Below is a small trained network, with its code and all its weights. Each question gives an input and a class and asks what happens when units are switched off, that is, made to give their printed mean instead of their output.

import numpy as np


def w(rows, s, z=0):
    codes = np.array(rows[::2]) - 128.0
    scale = np.full(codes.shape[1], s)
    scale[-1] = z or s
    return codes * scale


def f(y):
    return y / 2 * (1 + np.tanh(0.7978845608 * (y + 0.044715 * y**3)))


def log_softmax(a):
    a = a - a.max(-1, keepdims=True)
    return a - np.log(np.exp(a).sum(-1, keepdims=True))


def net(x, mask):
    res = np.array(x, float).reshape(1, 4) / 4 @ E
    y = f(res @ A[0][:, :-1].T + A[0][:, -1])
    res = res + np.where(mask, y, B[0][:, -1]) @ B[0][:, :-1]
    return log_softmax(res[-1] @ U[:, :-1].T + U[:, -1])


A, B = {}, {}
E = w([
[74,59,103,69,88,165,156,122,90,112,171,81],'x0',
[167,123,144,108,127,100,134,82,213,81,73,43],'x1',
[92,171,96,47,134,111,87,130,110,92,63,183],'x2',
[253,179,219,98,102,132,139,163,101,95,131,120],'x3',
],0.013)
A[0] = w([
[194,168,231,83,92,147,143,171,83,127,148,144,32],'neuron 1',
[136,69,134,47,84,187,180,163,69,94,125,77,91],'neuron 2',
[99,169,120,132,104,166,128,179,99,151,169,198,218],'neuron 3',
[139,121,99,116,104,75,171,109,195,64,86,54,57],'neuron 4',
[81,113,62,154,186,119,138,113,139,203,114,138,50],'neuron 5',
[143,124,119,186,120,163,119,168,50,146,142,159,12],'neuron 6',
[109,131,118,112,163,167,91,171,64,177,149,137,17],'neuron 7',
[145,130,176,203,106,157,183,86,142,193,169,102,1],'neuron 8',
[193,184,164,226,219,74,130,150,181,162,57,223,47],'neuron 9',
[112,170,103,2,131,115,74,107,99,99,53,199,57],'neuron 10',
],0.0097,0.0047)
B[0] = w([
[71,201,2,132,39,26,96,152,224,167,141,162,230],'neuron 1',
[24,93,113,109,89,209,102,143,99,100,155,185,217],'neuron 2',
[216,165,189,102,117,125,145,83,123,109,34,122,212],'neuron 3',
[152,235,192,70,174,174,69,136,173,129,105,127,208],'neuron 4',
[90,142,75,135,43,51,61,122,168,188,112,156,193],'neuron 5',
[142,182,204,75,184,122,78,146,169,51,87,50,169],'neuron 6',
[126,137,146,65,204,172,72,156,173,124,59,82,170],'neuron 7',
[149,52,203,184,146,66,129,183,76,162,176,80,172],'neuron 8',
[39,119,111,91,157,228,151,144,71,108,157,198,248],'neuron 9',
[182,38,181,202,145,98,194,243,135,198,192,67,239],'neuron 10',
],0.0089,0.015)
U = w([
[167,184,230,69,166,117,71,86,197,104,43,83,124],'0',
[103,158,8,141,86,1,69,103,202,163,142,142,106],'1',
[160,68,210,206,147,71,161,174,113,166,211,75,99],'2',
[59,109,91,92,128,226,128,111,71,121,174,177,112],'3',
[151,138,147,143,60,136,183,56,119,157,119,141,250],'4',
[157,100,81,136,160,72,170,40,98,63,119,105,106],'5',
],0.0095,0.014)

Each question gives the input, the list of numbers given to net, and the class t.
The units are the neurons (one row each of A and B). Each row of codes is followed by its name. A weight is (code - 128) times the scale printed after its matrix; where a second scale follows, it is the last column's (A, B and U).
mask holds one flag per neuron, in row order. A switched-off neuron (its flag False) gives its mean, the last column of its row in B, instead of its output. The means were averaged over made-up inputs and are rounded, as every weight is.
A unit's drop is (log p(t) with every unit on - log p(t) with that unit switched off) / (log p(t) with every unit on - log p(t) with every unit switched off).
The circuit of an input: a set's keep is (log p(t) with only the set's units on - log p(t) with every unit switched off) / (log p(t) with every unit on - log p(t) with every unit switched off). Starting from all 10 units, units are removed one at a time, each time the one whose removal leaves the highest keep (on an exact tie, the one counted first), for as long as the keep stays at least 0.8.
units of the circuit, in order: the units of the circuit, biggest drop first
unit that matters most: the unit with the biggest drop
k most important neurons: the k neurons with the biggest drops, biggest first
drop when u is switched off: that unit's drop, to one decimal
input [-5,-8,-4,7], class 0: unit that matters most : neuron 6
input [6,-3,8,-8], class 1: 3 most important neurons : [neuron 5; neuron 8; neuron 9]
input [-2,-6,0,6], class 0: 2 most important neurons : [neuron 6; neuron 3]
input [7,-6,-8,-7], class 2: 2 most important neurons : [neuron 8; neuron 1]
input [-7,-3,6,0], class 3: 2 most important neurons : [neuron 9; neuron 8]
input [-2,-1,-3,-3], class 4: 3 most important neurons : [neuron 1; neuron 10; neuron 7]
input [-5,0,4,4], class 3: 2 most important neurons : [neuron 9; neuron 5]
input [-8,3,-1,-5], class 3: 2 most important neurons : [neuron 9; neuron 1]
input [-7,-8,-1,2], class 0: 3 most important neurons : [neuron 6; neuron 3; neuron 2]
input [3,-4,-3,2], class 0: units of the circuit, in order : [neuron 10; neuron 9; neuron 6]
input [8,-6,6,-8], class 1: 2 most important neurons : [neuron 5; neuron 9]
input [8,6,-5,-1], class 3: 3 most important neurons : [neuron 2; neuron 10; neuron 3]
input [6,2,0,8], class 1: 2 most important neurons : [neuron 1; neuron 9]
input [2,-7,6,5], class 0: unit that matters most : neuron 3
input [2,0,6,5], class 2: drop when neuron 10 is switched off : 1.5
input [0,-6,-5,6], class 0: drop when neuron 1 is switched off : -0.1
input [6,-7,4,1], class 0: drop when neuron 3 is switched off : 0.4
